Below are the code and all the weights of a small trained network. Each question names an input and a class and asks about switching units off, where a switched-off unit gives its printed mean instead of its output.

import numpy as np


def w(rows, s, z=0):
    codes = np.array(rows[::2]) - 128.0
    scale = np.full(codes.shape[1], s)
    scale[-1] = z or s
    return codes * scale


def f(y):
    return np.maximum(y, 0)


def log_softmax(a):
    a = a - a.max(-1, keepdims=True)
    return a - np.log(np.exp(a).sum(-1, keepdims=True))


def net(x, mask):
    res = np.array(x, float).reshape(1, 5) / 4 @ E
    y = f(res @ A[0][:, :-1].T + A[0][:, -1])
    res = res + np.where(mask, y, B[0][:, -1]) @ B[0][:, :-1]
    return log_softmax(res[-1] @ U[:, :-1].T + U[:, -1])


A, B = {}, {}
E = w([
[29,62,72,76,115,119],'x0',
[112,50,144,212,77,182],'x1',
[130,146,197,113,255,140],'x2',
[203,70,227,134,109,233],'x3',
[96,230,87,135,109,193],'x4',
],0.012)
A[0] = w([
[95,97,80,78,114,101,95],'n0',
[103,144,58,111,92,158,164],'n1',
[84,174,136,32,147,118,157],'n2',
[55,72,53,74,120,86,153],'n3',
[74,122,64,152,81,174,120],'n4',
[181,113,102,190,117,151,142],'n5',
[90,103,139,124,151,149,2],'n6',
[100,48,76,67,111,74,100],'n7',
[154,18,187,104,106,148,185],'n8',
[115,140,91,135,59,149,92],'n9',
[148,97,156,169,219,128,102],'n10',
[119,33,145,135,150,169,137],'n11',
[57,141,65,176,111,185,74],'n12',
[157,182,203,103,131,250,186],'n13',
[100,47,208,141,115,170,92],'n14',
[49,147,70,158,97,143,245],'n15',
[107,30,192,121,105,180,178],'n16',
[159,92,158,136,150,87,56],'n17',
[113,76,171,142,164,136,58],'n18',
[128,239,193,187,185,191,156],'n19',
[115,100,156,83,176,115,183],'n20',
[126,44,142,118,152,153,40],'n21',
[148,76,187,124,200,130,167],'n22',
[66,192,117,38,198,148,67],'n23',
],0.015,0.0059)
B[0] = w([
[47,198,165,171,139,103,198],'n0',
[96,83,106,178,165,107,202],'n1',
[159,159,59,128,216,88,204],'n2',
[6,213,153,110,162,95,250],'n3',
[90,63,194,182,162,142,206],'n4',
[146,152,145,68,83,170,184],'n5',
[107,145,182,200,141,94,139],'n6',
[64,209,164,112,62,80,226],'n7',
[101,74,87,222,85,130,247],'n8',
[125,81,169,132,122,168,189],'n9',
[66,139,174,92,205,203,191],'n10',
[72,148,132,188,104,147,207],'n11',
[111,85,169,152,76,98,192],'n12',
[233,105,86,116,120,110,252],'n13',
[111,116,69,234,93,135,222],'n14',
[69,122,177,143,147,118,226],'n15',
[141,114,59,237,80,109,243],'n16',
[134,87,158,102,126,160,166],'n17',
[95,151,119,161,143,128,172],'n18',
[125,162,134,7,118,61,240],'n19',
[125,138,124,154,187,150,182],'n20',
[137,136,95,189,131,126,180],'n21',
[133,64,173,144,177,211,213],'n22',
[193,101,84,89,212,85,210],'n23',
],0.014,0.02)
U = w([
[245,145,107,84,74,172,196],'0',
[167,55,119,183,54,143,3],'1',
[211,63,181,68,212,194,142],'2',
[139,189,43,107,184,116,117],'3',
[71,195,162,58,93,105,219],'4',
[80,88,184,191,127,197,90],'5',
],0.013,0.0038)

Each question gives the input, the list of numbers given to net, and the class t.
The units are the neurons (one row each of A and B). Each row of codes is followed by its name. A weight is (code - 128) times the scale printed after its matrix; where a second scale follows, it is the last column's (A, B and U).
mask holds one flag per neuron, in row order. A switched-off neuron (its flag False) gives its mean, the last column of its row in B, instead of its output. The means were averaged over made-up inputs and are rounded, as every weight is.
A unit's drop is (log p(t) with every unit on - log p(t) with that unit switched off) / (log p(t) with every unit on - log p(t) with every unit switched off).
The circuit of an input: a set's keep is (log p(t) with only the set's units on - log p(t) with every unit switched off) / (log p(t) with every unit on - log p(t) with every unit switched off). Starting from the 12 units with the biggest drops (on a tie, the unit counted first), units are removed one at a time, each time the one whose removal leaves the highest keep (on an exact tie, the one counted first), for as long as the keep stays at least 0.8.
units of the circuit, in order: the units of the circuit, biggest drop first
k most important neurons: the k neurons with the biggest drops, biggest first
drop of u: that unit's drop, to one decimal
input [8,4,8,6,5], class 1: units of the circuit, in order -> [n13, n16]
input [-8,0,-2,-3,1], class 4: units of the circuit, in order -> [n19]
input [5,-4,5,-2,-7], class 3: 3 most important neurons -> [n2, n23, n20]
input [3,-5,3,5,7], class 3: 2 most important neurons -> [n2, n22]
input [-8,-6,-2,-4,-6], class 2: 3 most important neurons -> [n3, n7, n16]
input [6,-5,0,0,7], class 3: 2 most important neurons -> [n23, n2]
input [5,-6,-7,5,-2], class 4: 4 most important neurons -> [n7, n22, n3, n14]
input [5,-2,-4,6,-3], class 1: 2 most important neurons -> [n16, n10]
input [0,6,0,2,-5], class 1: 2 most important neurons -> [n16, n3]
input [3,5,8,4,4], class 1: 2 most important neurons -> [n13, n3]
input [5,-3,3,0,-4], class 3: 2 most important neurons -> [n2, n4]
input [5,-4,-6,3,-5], class 4: 3 most important neurons -> [n7, n3, n22]
input [-1,5,7,7,8], class 0: drop of n19 -> 0.4
input [6,2,1,-5,3], class 4: units of the circuit, in order -> [n3]
input [0,3,8,-3,7], class 3: drop of n22 -> 0.4
input [6,4,4,-8,-5], class 4: drop of n22 -> 0.0
input [-4,-7,1,7,4], class 0: drop of n13 -> 0.3
